Below is a small trained network, with its code and all its weights. Each question gives an input and a class and asks what happens when units are switched off, that is, made to give their printed mean instead of their output.

import numpy as np


def w(rows, s, z=0):
    codes = np.array(rows[::2]) - 128.0
    scale = np.full(codes.shape[1], s)
    scale[-1] = z or s
    return codes * scale


def f(y):
    return np.maximum(y, 0)


def log_softmax(a):
    a = a - a.max(-1, keepdims=True)
    return a - np.log(np.exp(a).sum(-1, keepdims=True))


def net(x, mask):
    res = np.array(x, float).reshape(1, 7) / 4 @ E
    y = f(res @ A[0][:, :-1].T + A[0][:, -1])
    res = res + np.where(mask, y, B[0][:, -1]) @ B[0][:, :-1]
    return log_softmax(res[-1] @ U[:, :-1].T + U[:, -1])


A, B = {}, {}
E = w([
[127,44,124],'x0',
[131,196,56],'x1',
[105,127,194],'x2',
[149,53,73],'x3',
[148,161,5],'x4',
[71,160,110],'x5',
[33,135,104],'x6',
],0.012)
A[0] = w([
[128,108,199,118],'N0',
[160,68,254,254],'N1',
[45,59,77,184],'N2',
[38,214,180,110],'N3',
[83,131,148,91],'N4',
[96,80,154,66],'N5',
],0.012,0.0066)
B[0] = w([
[147,106,151,177],'N0',
[48,57,142,251],'N1',
[22,18,66,184],'N2',
[1,160,103,181],'N3',
[110,237,143,145],'N4',
[173,193,15,154],'N5',
],0.0084,0.021)
U = w([
[95,80,212,242],'0',
[9,74,72,169],'1',
[112,104,147,5],'2',
[187,161,5,141],'3',
[14,127,151,34],'4',
[97,99,124,18],'5',
[114,28,181,111],'6',
[65,63,128,157],'7',
],0.011,0.012)

Each question gives the input, the list of numbers given to net, and the class t.
The units are the neurons (one row each of A and B). Each row of codes is followed by its name. A weight is (code - 128) times the scale printed after its matrix; where a second scale follows, it is the last column's (A, B and U).
mask holds one flag per neuron, in row order. A switched-off neuron (its flag False) gives its mean, the last column of its row in B, instead of its output. The means were averaged over made-up inputs and are rounded, as every weight is.
A unit's drop is (log p(t) with every unit on - log p(t) with that unit switched off) / (log p(t) with every unit on - log p(t) with every unit switched off).
The circuit of an input: a set's keep is (log p(t) with only the set's units on - log p(t) with every unit switched off) / (log p(t) with every unit on - log p(t) with every unit switched off). Starting from all 6 units, units are removed one at a time, each time the one whose removal leaves the highest keep (on an exact tie, the one counted first), for as long as the keep stays at least 0.8.
units of the circuit, in order: the units of the circuit, biggest drop first
unit that matters most: the unit with the biggest drop
k most important neurons: the k neurons with the biggest drops, biggest first
drop when u is switched off: that unit's drop, to one decimal
input [4,-3,4,-2,-8,-4,5], class 1: 2 most important neurons	[N1, N5]
input [-6,3,4,-2,4,-1,-3], class 3: 2 most important neurons	[N1, N2]
input [-7,-5,7,2,-8,7,-6], class 4: unit that matters most	N3
input [0,6,5,3,1,-8,-6], class 3: 4 most important neurons	[N1, N2, N3, N0]
input [4,8,-2,2,-7,4,-4], class 0: units of the circuit, in order	[N2, N3]
input [4,-2,-5,-5,-2,4,-3], class 6: units of the circuit, in order	[N3, N2]
input [-6,7,0,-3,8,2,0], class 3: 2 most important neurons	[N1, N2]
input [-4,2,7,-5,3,6,-2], class 4: units of the circuit, in order	[N2, N1, N3]
input [-6,2,1,-1,-3,-1,1], class 4: units of the circuit, in order	[N2, N3, N1]
input [-4,-1,-4,1,-2,3,-7], class 6: 3 most important neurons	[N3, N5, N4]
input [2,-7,3,-6,-3,-1,3], class 1: 3 most important neurons	[N1, N3, N5]
input [-2,-6,6,0,4,1,-4], class 0: 2 most important neurons	[N2, N3]
input [1,-2,1,3,5,1,-7], class 3: 2 most important neurons	[N1, N2]
input [-6,-1,2,-5,-5,4,-6], class 4: units of the circuit, in order	[N3]
input [8,7,-4,-8,-3,-8,2], class 0: 4 most important neurons	[N2, N3, N5, N1]
input [-8,3,5,2,-1,0,-4], class 0: 3 most important neurons	[N2, N5, N1]
input [-7,3,2,5,4,-1,3], class 3: 3 most important neurons	[N1, N3, N2]
input [-7,4,-7,-3,1,5,-2], class 3: drop when N1 is switched off	1.2
input [-6,-4,-6,-8,3,-5,2], class 0: drop when N1 is switched off	0.5
input [8,4,-8,1,-6,0,-5], class 0: drop when N2 is switched off	0.4
input [-6,-6,1,-8,-7,-1,-2], class 4: unit that matters most	N3
